Below is a small trained network, with its code and all its weights. Each question gives an input and a target symbol and asks what happens when units are switched off, that is, made to give their printed mean instead of their output.

import numpy as np


def w(rows, s, z=0):
    codes = np.array(rows[::2]) - 128.0
    scale = np.full(codes.shape[1], s)
    scale[-1] = z or s
    return codes * scale


def f(y):
    return np.maximum(y, 0)


def softmax(a):
    e = np.exp(a - a.max(-1, keepdims=True))
    return e / e.sum(-1, keepdims=True)


def log_softmax(a):
    a = a - a.max(-1, keepdims=True)
    return a - np.log(np.exp(a).sum(-1, keepdims=True))


def net(x, mask):
    ids = ['αβγεζημπ'.index(c) for c in x.split()]
    T = len(ids)
    res = E[ids] + P[:T]
    u = 0
    for l in range(2):
        q, k, v = (res @ M[l].T for M in (Q, K, V))
        z = softmax(np.where(np.tri(T) > 0, q @ k.T / 2**0.5, -1e9)) @ v
        res = res + np.where(mask[u], z, O[l][:, -1]) @ O[l][:, :-1]
        u += 1
        y = f(res @ A[l][:, :-1].T + A[l][:, -1])
        res = res + np.where(mask[u : u + 4], y, B[l][:, -1]) @ B[l][:, :-1]
        u += 4
    return log_softmax(res[-1] @ U[:, :-1].T + U[:, -1])


Q, K, V, O, A, B = {}, {}, {}, {}, {}, {}
E = w([
[110,105,155,168],'α',
[118,99,80,100],'β',
[134,84,188,173],'γ',
[181,164,60,100],'ε',
[157,8,101,86],'ζ',
[118,132,181,81],'η',
[107,69,150,178],'μ',
[107,103,167,153],'π',
],0.013)
P = w([
[29,239,87,8],'0',
[134,47,134,162],'1',
[152,25,134,139],'2',
[174,41,150,142],'3',
[177,36,150,134],'4',
[203,49,178,125],'5',
[209,50,188,132],'6',
[201,44,181,116],'7',
[208,50,218,116],'8',
[215,53,253,122],'9',
],0.0053)
Q[0] = w([
[102,252,62,184],'L0H0',
[128,160,105,169],'L0H0',
],0.015)
K[0] = w([
[36,2,177,198],'L0H0',
[68,100,161,153],'L0H0',
],0.008)
V[0] = w([
[20,140,253,82],'L0H0',
[102,130,190,207],'L0H0',
],0.0061)
O[0] = w([
[2,61,129,66,157],'L0H0',
[61,153,203,146,3],'L0H0',
],0.0068,0.0026)
A[0] = w([
[1,127,151,14,222],'L0N0',
[201,136,82,132,89],'L0N1',
[97,112,138,163,148],'L0N2',
[188,9,137,116,255],'L0N3',
],0.0061,0.0036)
B[0] = w([
[77,7,79,68,197],'L0N0',
[94,112,217,113,147],'L0N1',
[144,99,153,183,140],'L0N2',
[254,66,133,199,254],'L0N3',
],0.0055,0.0084)
Q[1] = w([
[3,193,125,138],'L1H0',
[200,128,125,148],'L1H0',
],0.0071)
K[1] = w([
[220,205,245,254],'L1H0',
[75,129,117,92],'L1H0',
],0.0055)
V[1] = w([
[70,122,255,175],'L1H0',
[218,157,171,192],'L1H0',
],0.0077)
O[1] = w([
[19,97,254,90,103],'L1H0',
[209,78,177,76,2],'L1H0',
],0.0069,0.016)
A[1] = w([
[136,125,208,136,155],'L1N0',
[89,135,133,105,116],'L1N1',
[141,4,124,192,96],'L1N2',
[165,96,133,117,4],'L1N3',
],0.011,0.004)
B[1] = w([
[140,33,127,152,140],'L1N0',
[65,88,118,136,147],'L1N1',
[86,254,120,26,255],'L1N2',
[42,206,100,97,141],'L1N3',
],0.0059,0.011)
U = w([
[105,106,153,164,4],'α',
[142,112,101,121,144],'β',
[130,98,169,136,138],'γ',
[191,111,97,228,184],'ε',
[172,189,135,25,34],'ζ',
[128,2,147,76,110],'η',
[62,220,85,147,198],'μ',
[138,57,169,141,139],'π',
],0.0061,0.0041)

Each question gives the input, a string of symbols that net reads in full, and the target symbol t.
The units are the heads (2 rows each of Q, K, V and O) and the neurons (one row each of A and B). Each row of codes is followed by its name. A weight is (code - 128) times the scale printed after its matrix; where a second scale follows, it is the last column's (O, A, B and U).
mask holds one flag per unit, layer by layer, with each layer's heads first. A switched-off unit (its flag False) gives its mean, the last column of its rows in O or B, instead of its output. The means were averaged over made-up inputs and are rounded, as every weight is.
A unit's drop is (log p(t) with every unit on - log p(t) with that unit switched off) / (log p(t) with every unit on - log p(t) with every unit switched off).
The circuit of an input: a set's keep is (log p(t) with only the set's units on - log p(t) with every unit switched off) / (log p(t) with every unit on - log p(t) with every unit switched off). Starting from all 10 units, units are removed one at a time, each time the one whose removal leaves the highest keep (on an exact tie, the one counted first), for as long as the keep stays at least 0.8.
circuit, biggest first: the units of the circuit, biggest drop first
most important unit: the unit with the biggest drop
top k neurons: the k neurons with the biggest drops, biggest first
k most important neurons of layer l: the k neurons of layer l with the biggest drops, biggest first
drop of u: that unit's drop, to one decimal
input ε β β γ β μ α ζ, target ζ: circuit, biggest first	L1N2, L1H0, L0H0
input γ η η ε α ζ, target ζ: circuit, biggest first	L1N2, L1H0
input β ε γ ε α μ η ε β β, target ε: most important unit	L0H0
input β β ε ε ε π, target ε: 2 most important neurons of layer 0	L0N0, L0N3
input ε μ η β ε β μ, target ζ: circuit, biggest first	L1N2, L1H0
input α α π η η, target η: circuit, biggest first	L1H0, L1N0
input ε π β ε π η η η γ, target ζ: circuit, biggest first	L1N2, L1H0
input η η γ, target μ: top 2 neurons	L1N2, L0N0
input η η μ, target μ: top 3 neurons	L1N2, L0N0, L0N3
input ζ ε η ε α β η, target ε: top 2 neurons	L0N0, L1N2
input β ε α β ε, target ε: drop of L1N1	0.0
input π η ζ, target μ: drop of L1N3	0.1
input β η ε β ε, target ε: drop of L0N0	0.3
